Below is a small trained network, with its code and all its weights. Each question gives an input and a target symbol and asks what happens when units are switched off, that is, made to give their printed mean instead of their output.

import numpy as np


def w(rows, s, z=0):
    codes = np.array(rows[::2]) - 128.0
    scale = np.full(codes.shape[1], s)
    scale[-1] = z or s
    return codes * scale


def f(y):
    return np.maximum(y, 0)


def softmax(a):
    e = np.exp(a - a.max(-1, keepdims=True))
    return e / e.sum(-1, keepdims=True)


def log_softmax(a):
    a = a - a.max(-1, keepdims=True)
    return a - np.log(np.exp(a).sum(-1, keepdims=True))


def net(x, mask):
    ids = ['αβγδεζηθλμξσφψω'.index(c) for c in x.split()]
    T = len(ids)
    res = E[ids] + P[:T]
    r = res
    for j in range(3):
        rows = slice(2 * j, 2 * j + 2)
        q, k, v = (r @ M[0][rows].T for M in (Q, K, V))
        z = softmax(np.where(np.tri(T) > 0, q @ k.T / 2**0.5, -1e9)) @ v
        o = O[0][rows]
        res = res + np.where(mask[j], z, o[:, -1]) @ o[:, :-1]
    y = f(res @ A[0][:, :-1].T + A[0][:, -1])
    res = res + np.where(mask[3:19], y, B[0][:, -1]) @ B[0][:, :-1]
    return log_softmax(res[-1] @ U[:, :-1].T + U[:, -1])


Q, K, V, O, A, B = {}, {}, {}, {}, {}, {}
E = w([
[175,54,89],'α',
[169,112,127],'β',
[249,172,135],'γ',
[70,84,49],'δ',
[161,113,215],'ε',
[212,161,86],'ζ',
[223,226,167],'η',
[89,188,108],'θ',
[165,112,122],'λ',
[54,82,138],'μ',
[88,182,108],'ξ',
[75,177,121],'σ',
[121,216,107],'φ',
[172,111,128],'ψ',
[148,254,146],'ω',
],0.026)
P = w([
[2,149,36],'0',
[65,127,47],'1',
[108,118,60],'2',
[137,106,65],'3',
[156,91,61],'4',
[177,93,70],'5',
[196,90,78],'6',
[210,89,75],'7',
[222,86,86],'8',
],0.0052)
Q[0] = w([
[168,34,228],'h0',
[96,79,146],'h0',
[122,6,240],'h1',
[255,161,42],'h1',
[133,64,43],'h2',
[174,93,195],'h2',
],0.008)
K[0] = w([
[149,49,232],'h0',
[38,36,71],'h0',
[137,113,177],'h1',
[254,178,21],'h1',
[92,73,111],'h2',
[217,50,180],'h2',
],0.0091)
V[0] = w([
[91,92,180],'h0',
[20,19,231],'h0',
[114,193,80],'h1',
[145,110,180],'h1',
[60,77,138],'h2',
[75,7,3],'h2',
],0.0055)
O[0] = w([
[233,58,165,72],'h0',
[208,37,93,3],'h0',
[223,120,254,196],'h1',
[82,187,142,76],'h1',
[51,156,120,146],'h2',
[201,138,57,250],'h2',
],0.0055,0.0037)
A[0] = w([
[70,85,110,118],'n0',
[6,133,110,2],'n1',
[154,165,157,92],'n2',
[74,134,115,155],'n3',
[149,74,77,99],'n4',
[156,86,73,102],'n5',
[156,88,177,168],'n6',
[172,62,116,111],'n7',
[86,113,88,174],'n8',
[57,161,132,117],'n9',
[47,50,156,119],'n10',
[127,128,128,115],'n11',
[45,168,142,117],'n12',
[65,99,142,127],'n13',
[90,167,81,135],'n14',
[168,73,212,117],'n15',
],0.018,0.01)
B[0] = w([
[64,160,115,202],'n0',
[248,148,100,194],'n1',
[138,145,179,179],'n2',
[104,131,101,211],'n3',
[123,134,159,240],'n4',
[133,139,178,237],'n5',
[102,129,80,174],'n6',
[100,118,148,213],'n7',
[135,100,135,242],'n8',
[99,88,148,212],'n9',
[134,149,104,191],'n10',
[127,139,125,128],'n11',
[87,102,142,229],'n12',
[189,150,87,167],'n13',
[142,146,67,245],'n14',
[123,140,91,171],'n15',
],0.014,0.011)
U = w([
[34,143,195,55],'α',
[123,135,165,118],'β',
[7,23,144,156],'γ',
[128,168,220,70],'δ',
[240,199,88,2],'ε',
[85,30,213,141],'ζ',
[156,119,14,131],'η',
[140,133,153,119],'θ',
[181,116,134,127],'λ',
[151,130,156,159],'μ',
[150,108,166,177],'ξ',
[126,150,145,79],'σ',
[222,162,180,192],'φ',
[153,130,147,122],'ψ',
[19,134,105,171],'ω',
],0.014,0.0081)

Each question gives the input, a string of symbols that net reads in full, and the target symbol t.
The units are the heads (2 rows each of Q, K, V and O) and the neurons (one row each of A and B). Each row of codes is followed by its name. A weight is (code - 128) times the scale printed after its matrix; where a second scale follows, it is the last column's (O, A, B and U).
mask holds one flag per unit, heads first, then neurons. A switched-off unit (its flag False) gives its mean, the last column of its rows in O or B, instead of its output. The means were averaged over made-up inputs and are rounded, as every weight is.
A unit's drop is (log p(t) with every unit on - log p(t) with that unit switched off) / (log p(t) with every unit on - log p(t) with every unit switched off).
The circuit of an input: a set's keep is (log p(t) with only the set's units on - log p(t) with every unit switched off) / (log p(t) with every unit on - log p(t) with every unit switched off). Starting from the 12 units with the biggest drops (on a tie, the unit counted first), units are removed one at a time, each time the one whose removal leaves the highest keep (on an exact tie, the one counted first), for as long as the keep stays at least 0.8.
units of the circuit, in order: the units of the circuit, biggest drop first
k most important neurons: the k neurons with the biggest drops, biggest first
which heads matter: for each layer, one digit per head in row order, 1 if its drop is at least 0.15 and else 0, layers parted by /
drop when u is switched off: that unit's drop, to one decimal
input δ λ δ α ω ξ φ, target ω: units of the circuit, in order -> h0, n12
input β λ ζ ζ ξ δ, target η: 2 most important neurons -> n14, n1
input ε μ λ γ μ γ δ φ, target ω: units of the circuit, in order -> n12, h0
input δ δ φ λ, target φ: units of the circuit, in order -> n12, n14
input θ δ δ β ω ε, target η: 3 most important neurons -> n15, n6, n12
input δ ζ α δ δ δ μ μ, target ω: which heads matter -> 111
input ε λ ξ σ, target η: units of the circuit, in order -> n1, n5
input ω ε δ λ ε γ ξ, target η: 3 most important neurons -> n1, n14, n5
input δ γ δ μ ε ε θ μ, target ω: 4 most important neurons -> n0, n14, n10, n7
input ω λ ε, target η: which heads matter -> 100
input ε λ μ δ ω ω ω ζ θ, target η: 3 most important neurons -> n1, n14, n5
input ω μ α, target ζ: 2 most important neurons -> n5, n7
input ξ η δ, target η: 2 most important neurons -> n14, n12
input δ λ θ β ω, target α: 2 most important neurons -> n2, n12
input μ δ φ μ μ ζ ζ ξ, target η: drop when n1 is switched off -> 1.4
input δ ω μ ω, target α: drop when h0 is switched off -> 0.4
input ω λ δ α λ σ, target η: drop when n2 is switched off -> 0.0
